Where the symbols take the objects:
at | @ + ~ ^ * &
rul | ziz rar vam tal tiv gom
veg | zik lis luk ped bal fal
siz | gaf sug tiv dep none lof
nin | ved tal zem nor gom sal
zik | veg zeg sal ser ber raf
vam | bam pid none feg dar fum
nub | los tiv pev gom none vib
nen | mep vev pum none lis ped
geb | ral pel none pul toz nif
ral | geb zem none pon pid feg
vev | kat ped zim none fal nen
mef | pev kul none fes none fem
tel | dep bal ziz fal gaf fop
sug | ges lof vib ber none siz
zim | zed lev mab none bup pum
zeg | lis raf nin mep rep zik
puz | kar pim none none zem pon
mep | nen kat nor none zeg ser
pev | mef dar none fum none let
tar | vib los fem gan none dud
bup | tal luk nif zim ziz ved
kat | vev ser zed none raf mep
kar | puz mab none none pel pul
raf | fal zik tal kat dep zeg
lev | sed pum pul none luk zim
pon | pul puz none none ral pim
ges | sug rus tar bal none gaf
luk | sal ved geb lev gan bup
ped | ser nen lev none veg vev
let | fem pev none pid none dar
lof | rus siz nub rep none sug
zed | zim sed pim none tal nor
pup | gom ziz fes ved los gan
tiv | dud vib dar rul none nub
fop | rep tel pup lis rus bal
mab | pim pul none none nif kar
zem | pel feg none puz fum ral
ved | nin bup pel pum pup luk
vib | tar nub let rar none tiv
kul | dar fem none bam none mef
dar | kul let none vam none pev
ser | ped mep sed none zik kat
dep | tel ber rul raf siz rep
rus | lof gaf los fop none ges
sed | lev nor pon none sal zed
fes | fum bam none pel mef toz
bam | vam toz none nif kul fes
rar | gan gom pid sal vib rul
pum | nor zim kar none ved lev
pid | toz fum none ral let vam
fem | let mef none toz none kul
tal | bup sal feg zed rul nin
pim | mab pon none none feg puz
sal | luk nin ral sed rar tal
nif | feg geb none mab bam pel
pul | pon kar none none geb mab
bal | ber fop gan veg ges tel
lis | zeg fal ved nen fop veg
gan | rar pup toz luk tar ziz
fal | raf veg bup vev tel lis
fum | fes vam none zem pev pid
feg | nif ral none pim vam zem
rep | fop dep gom zeg lof ber
pel | zem nif none kar fes geb
ber | bal rep rar zik sug dep
toz | pid fes none geb fem bam
gaf | siz ges dud tel none rus
dud | tiv tar kul ziz none los
los | nub dud mef pup none tar
nor | pum zed puz none nin sed
gom | pup rul fum nin nub rar
ziz | rul gan bam bup dud pup

In the rows, 152 means zero.

The rows follow the links: the fewer symbols apart two objects are, the more alike their rows tend to be.

Each row is also shifted at random along 4 hidden directions that mean nothing.

Known rows, each with its object:
178 136 123 163 142 183 154 188 204 170 171 213 131 141 185 192 168 161 134 129 152 161 165 168 159 181 123 118 144 145 139 141 182 145 144 191 140 171: zed
144 122 195 152 137 141 177 176 155 104 157 165 138 145 136 117 197 177 159 143 157 135 164 153 182 153 175 139 160 167 161 128 155 122 170 157 182 179: ral
171 168 156 151 120 157 170 183 167 102 137 161 148 154 145 138 126 185 151 181 154 147 177 133 136 140 182 155 128 149 159 145 113 128 160 141 183 170: fum
204 118 160 156 180 155 115 127 150 171 161 140 144 154 140 149 196 140 138 99 147 146 113 166 125 157 122 145 163 153 105 182 213 148 158 181 120 113: ped
115 174 163 147 181 206 160 155 155 135 139 140 160 188 184 173 140 166 139 164 190 175 160 142 207 144 135 176 187 170 197 118 142 170 127 121 176 182: nif
131 170 151 147 194 199 134 138 159 186 190 185 139 178 190 196 152 165 125 147 154 150 122 182 183 166 101 129 163 173 159 153 189 165 129 169 146 150: zim
93 107 98 141 123 174 161 184 206 122 164 175 113 143 153 124 148 171 123 170 147 148 161 153 134 145 183 134 115 163 175 119 91 109 159 171 188 139: zem
192 120 186 135 194 194 143 167 167 132 164 165 136 148 171 158 148 164 132 147 172 131 132 154 181 136 114 147 192 165 176 132 165 125 125 152 164 153: mab
163 115 94 171 107 123 158 146 183 121 152 156 134 109 114 111 145 139 185 118 142 191 160 169 111 162 150 125 178 106 125 132 135 141 181 146 134 111: vib
164 145 147 150 112 127 155 151 169 167 133 153 173 121 135 148 135 109 178 149 109 153 164 128 107 145 188 141 123 126 129 186 122 145 163 156 128 135: lof
117 130 92 125 142 148 145 98 125 158 183 112 121 164 163 123 100 156 148 176 137 117 100 161 148 109 162 132 167 174 165 169 112 157 137 153 172 71: los
255 167 100 154 181 183 132 151 150 106 166 140 129 177 185 158 120 172 132 154 173 174 153 155 139 162 115 163 185 159 178 142 162 168 153 141 168 137: bam
164 169 130 158 156 117 144 97 87 168 169 108 164 170 150 145 161 139 183 137 142 144 120 176 164 147 147 144 184 144 140 180 173 205 173 150 108 110: ges
143 133 217 126 193 200 141 141 116 179 171 167 150 196 149 157 162 153 136 179 143 95 111 180 172 133 166 148 130 195 166 203 169 147 137 161 148 162: pum
216 170 199 138 179 164 135 142 134 112 140 113 151 166 147 138 112 167 156 198 168 123 138 138 138 106 168 179 157 164 176 168 147 137 151 121 175 156: fes
159 148 236 125 192 207 141 169 196 136 130 158 165 157 123 161 137 155 135 168 175 124 136 155 149 101 143 158 150 166 163 157 135 116 140 128 156 193: kar
162 116 120 149 201 188 120 159 177 147 150 130 154 152 216 168 157 146 110 122 163 176 132 137 137 164 106 173 167 152 167 132 164 150 123 173 166 133: bup
174 106 172 121 144 111 116 112 125 165 149 92 156 95 133 108 107 114 155 123 103 107 79 103 112 115 155 160 152 147 117 184 145 129 129 155 147 94: rus
177 148 160 112 146 142 186 115 79 125 184 133 115 183 173 119 106 173 152 208 152 109 105 173 187 126 179 141 179 187 190 156 142 178 136 123 187 124: mef
196 139 147 130 125 171 161 177 174 157 200 208 124 179 185 160 176 167 137 166 132 120 139 183 133 166 174 104 104 164 149 203 169 147 149 194 160 149: nor
154 174 160 133 138 112 169 140 104 184 148 166 174 149 210 168 212 142 163 161 126 144 140 128 180 190 175 150 139 184 140 165 197 181 144 197 136 185: raf
171 169 92 148 99 119 192 153 130 160 170 187 127 141 192 159 114 147 175 156 120 163 168 162 171 187 149 133 181 149 163 127 141 183 139 157 143 138: tiv
178 130 127 131 131 165 189 167 152 123 207 209 95 200 195 139 170 197 145 172 136 95 139 206 169 168 176 105 130 186 156 163 166 148 150 186 170 146: puz
118 168 126 159 142 165 177 196 197 159 135 194 173 147 194 176 184 142 147 129 156 194 208 138 169 196 135 160 142 139 168 122 152 165 154 159 160 206: tal
196 194 137 175 174 183 113 139 150 154 141 123 165 155 163 191 110 136 126 146 179 191 162 133 131 151 103 192 173 129 168 133 158 165 130 128 147 152: ziz
132 154 152 149 141 162 156 175 184 206 154 196 164 156 155 178 165 138 151 152 124 154 156 165 129 164 177 129 91 150 134 179 160 145 161 172 123 174: mep
143 169 145 146 118 107 170 138 105 190 149 161 143 147 168 151 155 139 167 186 122 127 131 143 145 175 181 149 107 162 116 180 154 160 159 180 163 150: rep
149 151 147 183 161 170 136 140 157 142 134 128 164 160 104 144 116 132 183 131 183 185 185 174 133 124 145 166 183 115 162 161 135 183 186 105 123 117: tar

Complete each set of four: the symbols that take the first to the second take the third to the fourth, perhaps in another order.
Answers are names.
158 146 195 172 168 135 119 127 149 170 89 100 198 110 84 134 144 108 175 111 139 169 149 112 118 115 134 185 177 113 127 156 134 139 163 118 116 133
to 131 171 117 164 167 129 109 121 129 188 137 117 143 152 184 168 132 142 138 144 135 145 94 135 124 162 124 172 166 163 153 145 165 170 138 175 153 107
as 282 93 166 111 192 163 134 142 130 128 172 103 185 186 190 133 177 149 130 144 151 121 113 141 121 131 140 145 140 193 159 245 187 162 144 167 182 143
to lev

128 128 171 123 93 102 166 158 159 147 132 151 156 92 124 116 116 132 169 169 102 118 149 108 139 137 196 135 153 148 164 147 93 121 133 133 156 145
to 154 170 172 144 162 175 173 145 140 126 152 154 161 198 143 151 104 148 170 184 165 138 178 162 162 116 165 168 160 150 194 165 114 184 157 90 159 168
as 117 117 216 165 209 190 111 158 192 165 138 132 161 119 90 139 175 149 137 119 180 147 140 159 146 108 115 153 165 130 138 148 167 102 150 143 133 136
to pon

179 184 157 150 185 129 125 129 103 156 138 114 146 153 184 166 132 161 142 160 165 139 118 138 151 157 121 172 185 164 165 135 170 165 129 143 168 152
to 198 160 109 144 133 136 181 175 155 150 174 193 160 154 221 179 194 158 148 141 140 180 181 144 163 200 145 137 147 185 160 147 182 187 141 197 151 180
as 179 188 213 165 199 140 122 131 103 132 114 101 167 162 109 144 170 148 168 149 185 152 154 151 147 118 136 205 165 132 144 158 180 142 170 112 144 170
to sal

206 146 171 152 115 93 187 137 114 127 148 161 150 138 114 120 177 149 210 141 117 138 170 166 167 161 187 134 177 141 139 147 163 173 194 141 141 149
to 210 152 138 142 107 96 151 163 141 136 133 157 133 93 183 144 147 160 154 149 118 151 132 103 150 176 132 135 161 141 150 117 164 133 125 191 187 151
as 181 183 109 165 105 147 160 167 163 139 144 187 143 161 152 173 140 148 157 196 149 167 196 162 114 166 190 164 96 137 142 165 121 161 168 164 152 173
to sal

195 197 181 150 190 188 157 146 139 129 140 136 166 168 170 174 133 162 150 171 185 167 169 143 171 135 138 188 186 161 195 133 162 151 144 107 167 192
to 255 173 176 133 183 156 147 142 123 100 154 128 152 200 164 147 129 174 160 186 175 141 149 154 144 135 168 170 162 169 176 187 144 165 161 125 179 165
as 191 192 135 168 126 154 159 182 178 120 146 177 144 132 163 160 126 172 150 172 147 180 191 132 158 163 140 159 155 137 172 93 130 136 142 145 179 180
to fum

45 181 125 160 164 183 137 131 171 201 128 131 165 167 126 182 97 115 149 175 157 171 177 155 122 134 157 183 128 117 154 179 107 194 150 133 125 135
to 218 163 173 151 177 146 119 136 154 158 126 104 156 132 178 168 118 133 147 146 169 164 131 103 127 132 109 186 189 146 158 132 153 141 127 123 166 150
as 230 167 180 162 181 109 112 120 122 176 117 100 172 152 132 155 172 134 161 125 162 176 152 154 106 145 128 177 161 129 122 187 194 169 179 153 132 137
to ved

111 174 142 156 165 137 174 113 100 168 170 134 153 168 180 171 92 136 181 168 150 149 127 152 186 152 139 164 197 169 182 132 148 193 122 132 132 132
to 137 181 178 143 169 163 141 146 125 120 152 124 136 176 145 151 112 171 131 213 180 134 149 148 159 126 169 172 154 183 190 149 126 152 141 107 196 158
as 168 180 114 153 120 110 181 125 125 196 170 172 165 136 186 170 142 137 181 156 114 156 143 153 169 198 161 142 153 149 144 160 167 197 150 172 129 148
to gom

121 162 119 165 133 129 165 159 164 187 129 163 178 115 156 180 117 129 170 130 116 186 174 131 138 173 144 153 158 102 130 147 133 182 144 160 123 157
to 80 185 170 160 175 146 161 129 118 208 121 130 192 147 148 169 112 130 155 144 137 154 150 122 173 148 150 176 174 157 160 152 138 188 135 122 108 155
as 140 114 179 162 150 122 138 156 164 186 148 171 149 103 125 135 197 140 145 112 130 148 128 153 146 163 147 126 128 156 105 147 184 119 154 205 140 130
to ped

193 177 190 166 156 212 168 197 217 186 132 220 185 155 157 209 167 134 158 130 171 171 212 140 168 190 136 152 140 126 151 147 180 142 146 132 134 220
to 211 132 167 126 110 112 180 152 141 137 151 145 155 129 134 118 126 137 184 162 113 116 147 122 130 138 185 127 147 155 142 180 122 153 150 140 156 149
as 165 121 169 157 146 175 166 183 201 110 161 194 138 122 109 132 187 176 159 137 167 160 164 174 171 150 145 130 150 133 141 120 154 100 159 143 161 160
to dar

142 102 159 133 180 191 131 171 184 112 162 133 143 177 169 129 141 182 125 162 167 151 138 151 136 121 154 160 134 174 178 155 133 132 148 140 203 140
to 155 135 200 123 200 162 152 163 139 117 142 128 157 159 184 129 152 161 143 154 169 125 136 115 186 128 143 155 196 182 192 127 161 125 134 126 182 177
as 126 118 116 163 141 106 145 146 155 165 146 149 136 123 158 137 219 148 145 118 143 159 136 151 136 180 161 119 124 155 107 158 179 150 176 196 142 139
to zeg

111 174 210 158 170 147 162 166 137 197 120 189 186 154 103 175 209 140 164 143 152 163 173 172 178 176 175 157 117 143 131 174 179 144 161 152 107 211
to 171 132 120 144 145 150 155 178 179 176 177 216 129 138 187 174 161 163 129 136 135 147 144 156 177 193 127 122 140 158 148 120 185 143 127 184 144 152
as 211 129 143 144 184 140 111 136 159 177 147 113 189 151 191 169 165 122 126 111 143 161 117 121 121 161 118 160 154 155 137 175 190 167 127 188 135 136
to ved

122 179 143 165 169 127 124 121 102 202 141 115 151 146 190 174 132 137 153 156 148 145 112 127 156 158 123 168 164 173 151 133 176 168 130 172 139 127
to 214 176 131 151 109 98 160 161 142 146 140 166 135 111 185 164 151 160 152 159 129 141 139 114 148 183 137 149 157 147 151 115 173 144 145 173 180 152
as 147 154 183 167 125 102 136 151 144 165 114 135 169 92 108 140 187 141 175 142 131 154 143 137 130 168 167 165 132 123 117 143 161 128 178 174 147 148
to gan

150 152 188 136 187 174 163 146 122 151 209 173 134 194 204 158 154 178 133 180 160 117 91 173 210 154 130 123 182 201 168 126 198 152 120 155 154 161
to 229 133 210 135 198 170 163 160 143 108 142 124 181 170 189 141 165 162 143 152 183 138 140 110 193 143 136 178 195 191 186 150 180 139 130 137 178 192
as 135 137 231 130 149 150 176 197 174 129 119 167 173 111 148 152 170 165 155 168 159 144 177 94 204 146 163 172 177 165 184 87 132 115 123 134 185 217
to vam

153 111 122 123 138 127 157 184 163 140 160 172 142 108 210 140 187 157 136 126 118 153 139 104 153 176 148 138 153 178 139 108 159 127 120 204 175 154
to 147 214 117 170 114 118 190 159 119 140 164 173 130 170 134 142 198 171 178 177 148 169 183 199 167 195 181 153 132 142 145 131 177 168 202 159 152 167
as 188 109 159 158 134 123 138 161 154 139 189 192 127 128 134 122 209 172 149 128 142 118 128 183 150 153 143 112 144 150 109 151 190 107 164 190 144 126
to nin

200 136 181 149 191 157 102 144 170 193 143 133 179 125 167 186 159 124 131 113 140 158 123 131 134 145 110 152 154 150 135 165 185 139 134 174 118 137
to 87 137 114 165 172 191 128 140 162 194 147 125 163 166 157 184 140 130 117 150 149 172 146 157 106 140 150 172 113 145 132 186 131 170 161 174 140 126
as 113 158 150 153 178 141 131 132 120 178 142 124 172 181 147 149 209 146 151 126 157 164 137 179 164 160 155 154 151 167 136 185 183 183 175 167 125 142
to tel

148 142 103 167 158 116 162 88 74 143 199 118 124 182 165 119 131 169 166 144 136 145 97 217 173 147 146 128 196 169 153 154 168 197 173 139 149 71
to 147 198 122 173 176 166 134 134 128 171 133 129 154 176 188 190 124 149 146 168 153 174 147 140 152 172 118 179 177 156 178 127 158 175 144 141 162 146
as 181 156 136 183 168 155 140 117 126 100 162 134 121 185 132 122 150 182 150 171 183 167 139 188 152 138 138 158 178 161 169 132 168 159 171 137 175 128
to nif

166 150 200 157 191 194 148 156 148 132 160 165 135 187 127 153 170 177 148 154 199 151 155 194 185 135 140 152 179 164 165 129 177 138 158 133 145 167
to 144 156 167 137 149 170 178 178 179 142 166 204 128 147 172 166 155 181 141 149 158 147 170 166 202 156 146 135 153 156 180 100 163 134 132 154 155 189
as 62 168 138 165 121 95 164 131 118 186 143 138 149 123 133 138 151 129 186 148 117 143 155 161 165 160 179 144 155 138 130 147 127 160 161 168 134 125
to gaf

